Each row has a name. After each piece below comes the name of the row it's from, unless a question asks for something else. Each question is about the rows just above it. Some pieces are copies with a little noise. Places in a row count from 0.

[-20  23 -13   0  50   9  42   4]  j103
[ -8 -27 -28 -19  -2 -33 -26 -31]  j783
[-33 -83 -11  19  50  10  43  43]  j432
[-34 -53  -2 -35   7  25  16  23]  j955
[-34 -53  -2 -35   7  25  15  23]  j483
[ -4 -15 -33   7  54 -52  24  -4]  j914
[ 0  2 -5  6  8  2 12  5]  j305
Row and place where [ 7 25 16 23] starts:  j955, 4
How many entries does [-34 -53  -2 -35   7  25  16  23] have?  8
Number of entries in [ 0  2 -5  6  8  2 12  5]:  8
Count the entries of [ 0  2 -5  6  8]:  5
How many entries does [-34] have?  1
How many entries does [ -8 -27 -28 -19  -2 -33 -26] have?  7

[ 46 -22  -3 -73  -1  -6 -87  -4  53 -11  50 -32 -16  -2  -6 -21 -81  56
  37   3 -59 -40  48  -5 -51  36 -11 -14  -3  -7 -20] = j103
[-44  59 -73 -73 -71 -74 -65 -70  14 -69 -37  48  55 -69 -72 -69 -59  40
  62 -70 -23  28  53 -71   2 -68 -71 -69 -72 -70 -71] = j508
[ 12  -4  -1 -24  -1  -3 -37  -1  15  -3  12 -18  -8   0  -3  -4 -23  24
  21  -1 -43 -26  24  -1 -38 -39  -3  -1  -1  -1  -3] = j620
[-55  19 -56 -26 -58 -55   1 -59 -34 -57 -54  39  17 -59 -56 -54 -12 -27
  -9 -59  22  40 -18 -58  29  -4 -57 -58 -56 -58 -54] = j483
[-68 -12 -34  30 -35 -31  61 -36 -70 -35 -70  29 -12 -40 -31 -28  42 -71
 -58 -38  58  40 -66 -40  52  61 -36 -36 -34 -36 -29] = j305
[-47  15 -17  30 -19 -15  36 -17 -43 -15 -49  21  10 -18 -16  -6  40 -39
 -22 -23  21  21 -31 -18  22  29 -14 -17 -17 -16  -6] = j36
[ 46 -22  -3 -73  -1  -6 -87  -4  53 -11  50 -32 -16  -2  -6 -21 -81  56
  37   3 -59 -40  48  -5 -51 -81 -11  -5  -3  -7 -20] = j589
[-31   7 -22   2 -23 -22  -8 -21 -20 -21 -29   0   1 -20 -22 -15  12  -6
   5 -26 -23 -10  -1 -23 -16 -13 -21 -19 -22 -20 -15] = j955
How many entries does [-68 -12 -34  30 -35 -31  61 -36 -70 -35 -70  29 -12 -40] have?  14
find: [ 44 -22  -4 -73   0  -5 -87  -4  53 -11  51 -33 -16  -1  -7 -21 -80  55
  36   3 -60 -41  47  -5 -52  36 -11 -13  -5  -7 -22]  j103
Where does [-24  -1  -3 -37  -1  15  -3] start? Give its row and place.  j620, 3
find: [-68 -12 -34  30 -35 -31  61 -36 -70 -35 -70  29 -12 -40 -31 -28  42 -71
 -58 -38  58  40 -66 -40  52  61 -36 -36 -34 -36 -29]  j305
find: [-43  59 -73 -73 -70 -74 -65 -70  14 -69 -37  48  55 -69 -72 -69 -59  40
  62 -70 -23  28  53 -71   1 -69 -71 -69 -72 -70 -72]  j508

[-15 -23 -42   8 -16] : j955
[-22 -27 -43  25  33] : j305
[-77 -72  12  40  51] : j620
[  5 -10 -32 -15 -16] : j783
[ 28  27  -5  14 -20] : j432
[-78 -61  36 -70 -10] : j36
[-59 -63 -24  30  58] : j589
[-74 -73  47 -66  49] : j914
[ 36 -61 -78 -45  46] : j103
[-78 -61 -14 -70 -10] : j990
[-10 -21 -59  46  42] : j483
Row and place where [-78 -61  36] starts:  j36, 0
find: [-16 -23 -44   7 -16]  j955

[-35 -36  34  -1  -7 -22   6 -14  14 -51 -31   8 -49  12  44  13 -36 -16
 -44  10 -14  -7 -20 -15  12  11 -10 -15 -16  36  30 -20  46 -21 -13  17
   4  -3 -24] : j990
[ 44  51  26  39  -6  40 -35  33   6   0  32  24   6 -48 -28  14 -53  44
   2 -24 -17 -13 -12   9 -13  -5  18  22 -36  18  33  14  50  -5  17  15
  -6 -13   0] : j36
[-17 -16  36  30 -20  46 -21  29  21  35  -8  -9 -13 -25 -54   9 -34 -14
   4 -20  26   5   8 -23 -56   7  24   4  16 -15 -31 -12 -16   1 -44  -9
 -21  64 -10] : j483
[ 34 -36 -35  -1  -7  10 -43  36   1  46  58 -19 -25 -32 -26  28 -44 -25
   3  17  13  11  29 -14 -40 -10  12   2 -10   6 -12   2 -16 -18 -24   7
  13  23  -2] : j103
[ 44  51  26  39  -6  40 -35  33   6   0  32  24   6 -48 -28  14 -53  44
   2  36  -1   3  28   6 -67  24  37  -2 -14 -39 -28 -33  -7  -4 -22  16
 -14   4 -14] : j305
[-39 -14  12 -23 -10 -16  11  -9  27 -37  -3  30   0  44  47  11 -59 -15
 -31  29 -38  25 -19 -26 -29 -46  -5   4 -37  24  29  15   5  -3  47  20
 -35  -9 -29] : j914
find: [-39 -14  12 -21 -10 -18  10  -6  27 -36  -3  30  -2  43  47   9 -59 -14
 -33  29 -35  25 -20 -27 -29 -48  -6   4 -37  22  29  14   6  -2  46  20
 -34 -12 -31]  j914
find: [ 42  51  26  41  -5  40 -35  31   6   1  33  24   6 -48 -28  13 -53  44
   2 -24 -17 -12 -12   9 -13  -7  18  22 -36  20  33  13  51  -4  16  15
  -6 -15  -1]  j36
[15  5 -3 47] begins in row and place  j914, 31
[-31  29 -38  25 -19] begins in row and place  j914, 18
Table of tags by key:
[-2] -> j104
[-29] -> j616
[-14] -> j826
[0] -> j634
[-10] -> j919
[4] -> j615
Join j483 by its entry at place 38:  j919
Row and place where [-15 -16  36  30 -20  46 -21] starts:  j990, 27
Where does [-35 -36  34  -1] start? Give its row and place.  j990, 0

[ 65 -53  38  24] = j620
[-86  16 -32 -40] = j432
[-53  26 -10  -3] = j103
[-20  24  -1  10] = j305
How many entries does [-86  16 -32] have?  3
find: [ 65 -53  37  24]  j620
Where does [-1 10] start? Give its row and place.  j305, 2
tags:
[-53] -> j710
[11] -> j522
[24] -> j14
[10] -> j878
[23] -> j82
Join j620 by its entry at place 3:  j14

[-63 -15  -7  42]  j589
[-63 -15   8  42]  j508
[ 42  -5  11 -49]  j914
tags:
[9] -> j348
[11] -> j486
[42] -> j161
[-5] -> j685
[-6] -> j747
[10] -> j64
[-7] -> j402
[8] -> j437
Look up the entry of j914 at place 2 in the table:  j486
How many entries does [-63 -15  -7] have?  3
Count the entries of [-63 -15]:  2
find: [-62 -15  10  42]  j508

[ -6 -78 -15 -20  -5 -18] : j783
[  5  34  -5   7 -49  16] : j620
[  7 -63  -5   3  54   5] : j990
[ 9 86 -8 -4  2  4] : j103
[ -8  63  18 -13 -16   1] : j432
[ -8  24 -12  16 -18   1] : j508
[-15  24 -12  16 -18   1] : j955
[-26 -65   7  22 -17 -17] : j914
[ -8  24 -12  16 -18   4] : j483
[-4 34 -9  3 48  5] : j589
Number of entries in [ -6 -78 -15]:  3
Count the entries of [ 5 34 -5]:  3
[ 9 86 -8 -4  2  4] is in which row?  j103
Number of entries in [ -8  24 -12  16 -18   1]:  6
find: [ 9 86 -5 -5  2  5]  j103

[-26  -8 -15   9  34  19 -46   7  44  17 -18 -11   6  -9 -38 -35 -18   7
  32 -15  20  -8   6 -17 -14 -21  12 -34 -82 -30  35  -2  25] : j483
[  6  21  -6  21  -1   1   1  10 -14 -23  -3  36 -16 -22  36  22  10   2
  -4  31  -9 -15 -39   4  16  -2 -19   5 -17  26  23 -18 -24] : j783
[-26  -8 -15   9  34  19 -46   7  44  17 -18 -11   6  -9 -38 -35 -18   7
  32 -15  20  -8   6 -17 -14 -21  23 -13 -14 -47 -28   1  20] : j36
[-28 -38   4 -41 -54 -17   0 -20 -16  24 -42 -47   6  35  14   2  -7   4
 -38 -33  -5  -8  -6 -48  12 -14 -31  53  10  10  -3  48  27] : j589
Table of tags by key:
[-14] -> j398
[-18] -> j781
[-15] -> j855
[-17] -> j429
[-48] -> j673
Join j483 by its entry at place 23:  j429
find: [  7  19  -6  21  -2   1   1  10 -14 -24  -2  36 -17 -22  37  22  10   2
  -4  30  -8 -15 -40   4  16  -2 -19   3 -17  27  22 -19 -22]  j783

[  9 -23   8 -45] = j620
[-72 -82  72 -55] = j990
[-19 -23   8  -1] = j305
[  9  25   8 -73] = j914
[ 46 -23   8  -1] = j36
[-23   9   8  -1] = j589
Where does [  9 -23] start? Give its row and place.  j620, 0
find: [ 46 -23   8  -1]  j36
[-19 -23] begins in row and place  j305, 0
The entry that follows [-19]:  [-23]
Number of entries in [-23   9   8  -1]:  4
find: [ 45 -23   8  -1]  j36
find: [-24   9   7  -1]  j589

[-57  47 -54  45 -67  44 -42  23 -26 -69 -11  21 -35 -40 -59 -64  37 -72
  46 -21  45 -41 -61  45  33 -35  45 -74   6 -14 -64 -67 -18 -33  47 -53
 -70 -12 -43 -51 -55 -22] : j990
[-57  47 -54  45 -67  44 -42  23 -26 -69 -11  21 -35 -40 -59 -64  37 -72
  46 -21  45 -41 -61  45  33 -35  45 -74   6 -14 -64 -67 -18 -33  47 -53
 -70 -12 -43 -51 -28 -87] : j103
[-57  47 -54  45 -67  44 -42  23 -26 -69 -11  21 -35 -40 -59 -64  37 -72
  46 -21  45 -41 -61  45  33 -35  45 -74   6 -14 -64 -67 -18 -33  47 -53
 -70 -12 -43 -51 -46 -14] : j620
find: [-58  47 -54  45 -68  44 -41  24 -27 -69 -10  20 -35 -41 -58 -64  37 -73
  47 -21  45 -42 -61  45  33 -36  45 -74   6 -14 -62 -66 -18 -34  47 -54
 -70 -12 -42 -51 -55 -23]  j990
find: [-57  47 -54  45 -67  44 -42  23 -26 -69 -11  21 -35 -40 -59 -64  37 -72
  46 -21  45 -41 -61  45  33 -35  45 -74   6 -14 -64 -67 -18 -33  47 -53
 -70 -12 -43 -51 -28 -87]  j103
Which row holds [-57  47 -54  45 -67  44 -42  23 -26 -69 -11  21 -35 -40 -59 -64  37 -72
  46 -21  45 -41 -61  45  33 -35  45 -74   6 -14 -64 -67 -18 -33  47 -53
 -70 -12 -43 -51 -55 -22]?  j990
find: [-57  47 -54  44 -67  44 -41  23 -26 -69 -11  21 -35 -41 -59 -64  37 -72
  46 -21  45 -40 -60  45  32 -35  46 -74   6 -14 -64 -67 -17 -34  47 -53
 -70 -12 -43 -51 -46 -14]  j620
find: [-57  47 -54  45 -67  44 -42  23 -26 -69 -11  21 -35 -40 -59 -64  37 -72
  46 -21  45 -41 -61  45  33 -35  45 -74   6 -14 -64 -67 -18 -33  47 -53
 -70 -12 -43 -51 -46 -14]  j620

